Here is a tiny trained network, its code and every weight. The questions are about switching its units off for an input and a class, where a switched-off unit gives its printed mean instead of its output.

import numpy as np


def w(rows, s, z=0):
    codes = np.array(rows[::2]) - 128.0
    scale = np.full(codes.shape[1], s)
    scale[-1] = z or s
    return codes * scale


def norm(h):
    return h / np.sqrt((h * h).mean(-1, keepdims=True) + 1e-5)


def f(y):
    return np.maximum(y, 0)


def log_softmax(a):
    a = a - a.max(-1, keepdims=True)
    return a - np.log(np.exp(a).sum(-1, keepdims=True))


def net(x, mask):
    res = np.array(x, float).reshape(1, 6) / 4 @ E
    u = 0
    for l in range(4):
        y = f(norm(res) @ A[l][:, :-1].T + A[l][:, -1])
        res = res + np.where(mask[u : u + 10], y, B[l][:, -1]) @ B[l][:, :-1]
        u += 10
    return log_softmax(norm(res)[-1] @ U[:, :-1].T + U[:, -1])


A, B = {}, {}
E = w([
[97,122,144,134,145,101,113,101],'x0',
[162,172,135,103,193,233,91,144],'x1',
[230,154,248,117,103,121,66,146],'x2',
[138,130,123,127,122,137,134,136],'x3',
[83,57,206,57,107,175,190,85],'x4',
[149,15,70,93,138,123,25,1],'x5',
],0.0072)
A[0] = w([
[140,117,110,117,91,49,126,101,126],'L0N0',
[121,151,167,223,169,228,145,114,77],'L0N1',
[93,144,169,110,86,227,181,82,249],'L0N2',
[131,185,119,79,206,198,95,121,134],'L0N3',
[151,120,126,40,107,104,90,161,137],'L0N4',
[130,138,119,126,173,141,95,143,94],'L0N5',
[219,118,125,166,254,208,161,81,6],'L0N6',
[176,96,107,203,212,198,148,145,201],'L0N7',
[208,81,144,75,75,119,63,151,219],'L0N8',
[146,117,131,105,232,187,124,94,106],'L0N9',
],0.0086,0.0019)
B[0] = w([
[217,89,160,85,84,46,176,162,204],'L0N0',
[180,152,59,44,96,104,183,116,203],'L0N1',
[49,111,102,146,110,138,107,132,254],'L0N2',
[100,51,156,91,105,30,211,148,233],'L0N3',
[79,59,161,136,131,131,151,90,170],'L0N4',
[163,133,138,73,2,75,166,131,166],'L0N5',
[138,129,125,126,97,83,157,99,205],'L0N6',
[114,98,109,82,185,35,59,119,212],'L0N7',
[100,121,57,182,183,202,109,146,243],'L0N8',
[191,128,154,75,70,28,190,118,206],'L0N9',
],0.007,0.0053)
A[1] = w([
[89,117,92,106,97,115,119,151,163],'L1N0',
[213,131,196,102,149,136,82,116,69],'L1N1',
[128,97,157,114,151,11,137,155,18],'L1N2',
[103,110,87,96,116,110,149,103,141],'L1N3',
[175,112,217,128,105,159,104,181,252],'L1N4',
[132,130,184,154,152,129,96,152,61],'L1N5',
[75,107,164,90,149,125,133,138,107],'L1N6',
[104,88,113,163,43,123,101,181,59],'L1N7',
[159,123,81,103,138,171,114,88,207],'L1N8',
[140,209,97,113,92,128,146,137,77],'L1N9',
],0.011,0.0017)
B[1] = w([
[89,150,108,178,181,193,117,138,192],'L1N0',
[133,111,50,109,204,94,210,137,166],'L1N1',
[177,85,188,110,179,160,94,173,254],'L1N2',
[241,108,139,105,167,170,94,78,215],'L1N3',
[32,76,49,146,171,136,161,90,181],'L1N4',
[79,99,106,198,224,144,122,132,143],'L1N5',
[153,113,139,120,84,227,83,254,176],'L1N6',
[198,84,160,107,119,33,170,176,174],'L1N7',
[199,185,219,132,128,70,73,2,153],'L1N8',
[129,135,232,93,119,179,113,116,172],'L1N9',
],0.007,0.0093)
A[2] = w([
[192,145,135,79,190,118,178,30,214],'L2N0',
[254,71,102,155,109,126,129,197,204],'L2N1',
[46,57,90,77,209,108,79,115,120],'L2N2',
[198,100,114,147,179,171,193,143,30],'L2N3',
[127,215,78,74,142,189,107,204,2],'L2N4',
[70,87,77,127,158,59,174,181,152],'L2N5',
[136,178,32,139,197,94,27,213,144],'L2N6',
[72,135,44,67,167,55,134,143,58],'L2N7',
[81,123,86,170,94,141,190,172,112],'L2N8',
[81,169,220,81,139,163,186,134,163],'L2N9',
],0.0075,0.00089)
B[2] = w([
[64,179,90,184,140,80,190,145,211],'L2N0',
[144,150,103,73,154,192,74,116,254],'L2N1',
[128,151,75,251,215,166,103,189,203],'L2N2',
[154,6,72,146,136,179,187,246,202],'L2N3',
[151,120,213,167,155,66,220,40,167],'L2N4',
[165,64,132,111,148,70,150,121,196],'L2N5',
[45,81,89,64,130,157,10,167,185],'L2N6',
[37,107,84,65,138,127,143,211,161],'L2N7',
[180,170,84,159,192,155,42,2,167],'L2N8',
[214,223,119,165,92,92,30,56,187],'L2N9',
],0.0056,0.0083)
A[3] = w([
[81,177,166,109,140,142,178,215,173],'L3N0',
[209,178,168,170,177,46,66,182,170],'L3N1',
[227,103,253,158,132,101,70,88,255],'L3N2',
[106,149,104,29,101,230,48,217,244],'L3N3',
[214,163,34,77,237,112,60,119,149],'L3N4',
[125,9,125,66,110,108,54,99,162],'L3N5',
[59,189,178,164,186,71,218,157,165],'L3N6',
[194,70,120,63,105,2,135,163,225],'L3N7',
[93,172,10,98,192,116,129,48,55],'L3N8',
[55,56,160,94,69,215,168,80,108],'L3N9',
],0.0065,0.0017)
B[3] = w([
[219,129,101,180,155,86,85,39,162],'L3N0',
[86,125,157,123,107,149,98,126,203],'L3N1',
[104,167,91,160,162,172,201,115,199],'L3N2',
[107,126,136,169,84,107,87,133,182],'L3N3',
[110,140,201,165,89,194,128,145,254],'L3N4',
[151,255,160,154,100,96,151,172,216],'L3N5',
[131,141,63,163,146,119,127,67,159],'L3N6',
[96,138,121,41,73,113,193,79,233],'L3N7',
[112,86,127,155,150,138,188,127,162],'L3N8',
[81,210,167,82,49,80,38,181,153],'L3N9',
],0.0087,0.0096)
U = w([
[176,194,147,171,146,127,127,15,137],'0',
[155,113,141,49,107,53,197,155,72],'1',
[69,69,56,149,185,210,149,168,48],'2',
[45,182,168,100,68,124,4,166,94],'3',
[125,145,151,128,117,191,143,156,254],'4',
],0.011,0.0032)

Each question gives the input, the list of numbers given to net, and the class t.
The units are the neurons (one row each of A and B). Each row of codes is followed by its name. A weight is (code - 128) times the scale printed after its matrix; where a second scale follows, it is the last column's (A, B and U).
mask holds one flag per neuron, layer by layer. A switched-off neuron (its flag False) gives its mean, the last column of its row in B, instead of its output. The means were averaged over made-up inputs and are rounded, as every weight is.
A unit's drop is (log p(t) with every unit on - log p(t) with that unit switched off) / (log p(t) with every unit on - log p(t) with every unit switched off).
The circuit of an input: a set's keep is (log p(t) with only the set's units on - log p(t) with every unit switched off) / (log p(t) with every unit on - log p(t) with every unit switched off). Starting from the 12 units with the biggest drops (on a tie, the unit counted first), units are removed one at a time, each time the one whose removal leaves the highest keep (on an exact tie, the one counted first), for as long as the keep stays at least 0.8.
units of the circuit, in order: the units of the circuit, biggest drop first
most important unit: the unit with the biggest drop
top k neurons: the k neurons with the biggest drops, biggest first
k most important neurons of layer l: the k neurons of layer l with the biggest drops, biggest first
input [1,0,-1,-3,6,-5], class 3: units of the circuit, in order	[L3N9, L0N2]
input [8,6,0,5,7,6], class 3: units of the circuit, in order	[L3N9]
input [-4,1,-3,2,-1,4], class 0: top 2 neurons	[L1N8, L1N3]
input [2,-3,-3,-3,-6,-6], class 0: units of the circuit, in order	[L1N9, L3N6, L3N0]
input [0,0,-7,0,-6,7], class 0: top 2 neurons	[L1N8, L1N3]
input [7,5,6,-1,-4,5], class 2: units of the circuit, in order	[L1N1, L0N8]
input [5,3,5,1,-6,-6], class 0: units of the circuit, in order	[L2N4, L3N0, L3N6]
input [2,4,5,-4,0,3], class 2: top 2 neurons	[L0N8, L1N1]
input [-2,5,-4,0,-8,-6], class 3: top 2 neurons	[L2N6, L0N7]
input [-8,6,8,0,-5,4], class 2: units of the circuit, in order	[L1N1, L1N4]
input [-2,-3,3,4,-8,-6], class 3: units of the circuit, in order	[L2N6, L3N1]
input [8,0,5,0,6,-4], class 3: 3 most important neurons of layer 0	[L0N2, L0N0, L0N7]
input [-2,4,8,2,-8,-2], class 2: top 2 neurons	[L1N1, L1N4]
input [0,-2,-6,-8,-6,4], class 4: top 4 neurons	[L1N4, L3N4, L1N1, L1N3]
input [-7,-6,-6,-6,-1,1], class 1: units of the circuit, in order	[L0N0]
input [-5,0,-1,-2,-7,-7], class 0: units of the circuit, in order	[L2N4, L3N0, L3N6]
input [-1,8,0,2,0,6], class 1: units of the circuit, in order	[L0N9, L0N3]
input [3,8,3,-1,8,-1], class 1: top 4 neurons	[L0N9, L0N1, L0N3, L0N6]
input [1,-4,-6,-1,7,-5], class 3: 2 most important neurons of layer 1	[L1N6, L1N1]
input [5,2,-4,-5,-7,-3], class 3: most important unit	L2N6
input [7,-4,0,-2,8,-8], class 0: top 4 neurons	[L2N9, L3N0, L2N6, L2N1]
